Here is a tiny trained network, its code and every weight. The questions are about switching its units off for an input and a class, where a switched-off unit gives its printed mean instead of its output.

import numpy as np


def w(rows, s, z=0):
    codes = np.array(rows[::2]) - 128.0
    scale = np.full(codes.shape[1], s)
    scale[-1] = z or s
    return codes * scale


def norm(h):
    return h / np.sqrt((h * h).mean(-1, keepdims=True) + 1e-5)


def f(y):
    return y / 2 * (1 + np.tanh(0.7978845608 * (y + 0.044715 * y**3)))


def log_softmax(a):
    a = a - a.max(-1, keepdims=True)
    return a - np.log(np.exp(a).sum(-1, keepdims=True))


def net(x, mask):
    res = np.array(x, float).reshape(1, 6) / 4 @ E
    u = 0
    for l in range(2):
        y = f(norm(res) @ A[l][:, :-1].T + A[l][:, -1])
        res = res + np.where(mask[u : u + 9], y, B[l][:, -1]) @ B[l][:, :-1]
        u += 9
    return log_softmax(norm(res)[-1] @ U[:, :-1].T + U[:, -1])


A, B = {}, {}
E = w([
[1,131,184,101],'x0',
[82,147,46,166],'x1',
[175,61,120,161],'x2',
[138,50,137,106],'x3',
[162,115,126,209],'x4',
[112,134,214,146],'x5',
],0.0089)
A[0] = w([
[106,63,135,175,16],'L0N0',
[174,196,186,140,206],'L0N1',
[173,138,160,125,96],'L0N2',
[144,247,211,164,122],'L0N3',
[154,96,141,51,8],'L0N4',
[51,136,88,152,252],'L0N5',
[94,77,132,173,86],'L0N6',
[34,81,124,172,177],'L0N7',
[167,106,140,58,88],'L0N8',
],0.013,0.0035)
B[0] = w([
[129,205,155,177,132],'L0N0',
[1,68,37,142,223],'L0N1',
[112,169,50,141,151],'L0N2',
[2,89,50,180,247],'L0N3',
[102,15,104,55,158],'L0N4',
[178,235,116,39,253],'L0N5',
[197,141,181,143,141],'L0N6',
[162,147,227,110,228],'L0N7',
[140,19,132,79,175],'L0N8',
],0.0091,0.0052)
A[1] = w([
[124,73,202,255,153],'L1N0',
[200,128,67,181,94],'L1N1',
[136,136,168,214,2],'L1N2',
[137,220,97,65,58],'L1N3',
[81,25,158,211,123],'L1N4',
[128,124,171,31,107],'L1N5',
[47,96,210,135,131],'L1N6',
[67,158,205,79,18],'L1N7',
[51,183,94,237,100],'L1N8',
],0.011,0.005)
B[1] = w([
[209,247,191,186,193],'L1N0',
[205,96,59,226,195],'L1N1',
[170,100,175,51,114],'L1N2',
[147,183,117,21,210],'L1N3',
[149,200,112,53,226],'L1N4',
[59,68,176,80,227],'L1N5',
[195,149,143,250,231],'L1N6',
[48,14,193,255,197],'L1N7',
[89,153,76,158,252],'L1N8',
],0.0086,0.0043)
U = w([
[143,15,99,55,101],'0',
[62,146,74,145,215],'1',
[110,207,117,48,131],'2',
[52,79,228,139,11],'3',
[248,72,35,229,1],'4',
[191,176,235,202,51],'5',
],0.015,0.0031)

Each question gives the input, the list of numbers given to net, and the class t.
The units are the neurons (one row each of A and B). Each row of codes is followed by its name. A weight is (code - 128) times the scale printed after its matrix; where a second scale follows, it is the last column's (A, B and U).
mask holds one flag per neuron, layer by layer. A switched-off neuron (its flag False) gives its mean, the last column of its row in B, instead of its output. The means were averaged over made-up inputs and are rounded, as every weight is.
A unit's drop is (log p(t) with every unit on - log p(t) with that unit switched off) / (log p(t) with every unit on - log p(t) with every unit switched off).
The circuit of an input: a set's keep is (log p(t) with only the set's units on - log p(t) with every unit switched off) / (log p(t) with every unit on - log p(t) with every unit switched off). Starting from the 12 units with the biggest drops (on a tie, the unit counted first), units are removed one at a time, each time the one whose removal leaves the highest keep (on an exact tie, the one counted first), for as long as the keep stays at least 0.8.
circuit, biggest first: the units of the circuit, biggest drop first
most important unit: the unit with the biggest drop
k most important neurons: the k neurons with the biggest drops, biggest first
top k neurons in layer l: the k neurons of layer l with the biggest drops, biggest first
drop of u: that unit's drop, to one decimal
input [1,7,-8,-1,1,1], class 2: most important unit => L0N5
input [-8,-3,2,-2,-7,-3], class 0: circuit, biggest first => [L0N8; L1N6]
input [2,7,0,5,7,-8], class 2: circuit, biggest first => [L0N5; L1N3; L0N7; L0N3]
input [7,4,-4,2,-8,2], class 3: 2 most important neurons => [L1N7; L0N7]
input [-2,-6,6,-5,5,7], class 1: circuit, biggest first => [L0N1; L0N3]
input [0,-7,-2,-2,-4,5], class 1: circuit, biggest first => [L0N3; L0N1]
input [-5,6,-8,4,4,-2], class 2: top 2 neurons in layer 0 => [L0N5; L0N3]
input [-5,-8,7,-4,0,8], class 1: top 2 neurons in layer 0 => [L0N1; L0N2]
input [1,-2,-6,6,-3,1], class 0: 3 most important neurons => [L0N4; L0N8; L1N0]
input [0,6,-2,7,7,-3], class 5: 2 most important neurons => [L0N7; L0N1]
input [6,-6,-3,-6,2,2], class 1: top 2 neurons in layer 0 => [L0N3; L0N1]
input [5,3,2,-8,0,0], class 2: 3 most important neurons => [L0N5; L1N3; L0N1]
input [4,5,5,-2,1,1], class 5: top 2 neurons in layer 0 => [L0N7; L0N6]
input [-4,-4,4,-7,3,4], class 1: circuit, biggest first => [L0N1]
input [-8,-8,-8,0,1,-6], class 0: 2 most important neurons => [L0N8; L1N6]
input [-7,-3,-2,-1,-5,-8], class 0: top 3 neurons in layer 0 => [L0N8; L0N4; L0N3]
input [7,0,4,4,0,-6], class 3: top 2 neurons in layer 1 => [L1N7; L1N5]
input [0,-6,-2,1,-2,4], class 0: drop of L0N7 => 0.1
input [-4,-1,-8,-7,-2,0], class 1: drop of L0N3 => 0.2
input [8,3,-4,-2,-1,-8], class 2: drop of L0N5 => 0.7
input [5,6,4,6,-7,0], class 3: drop of L0N7 => 0.4
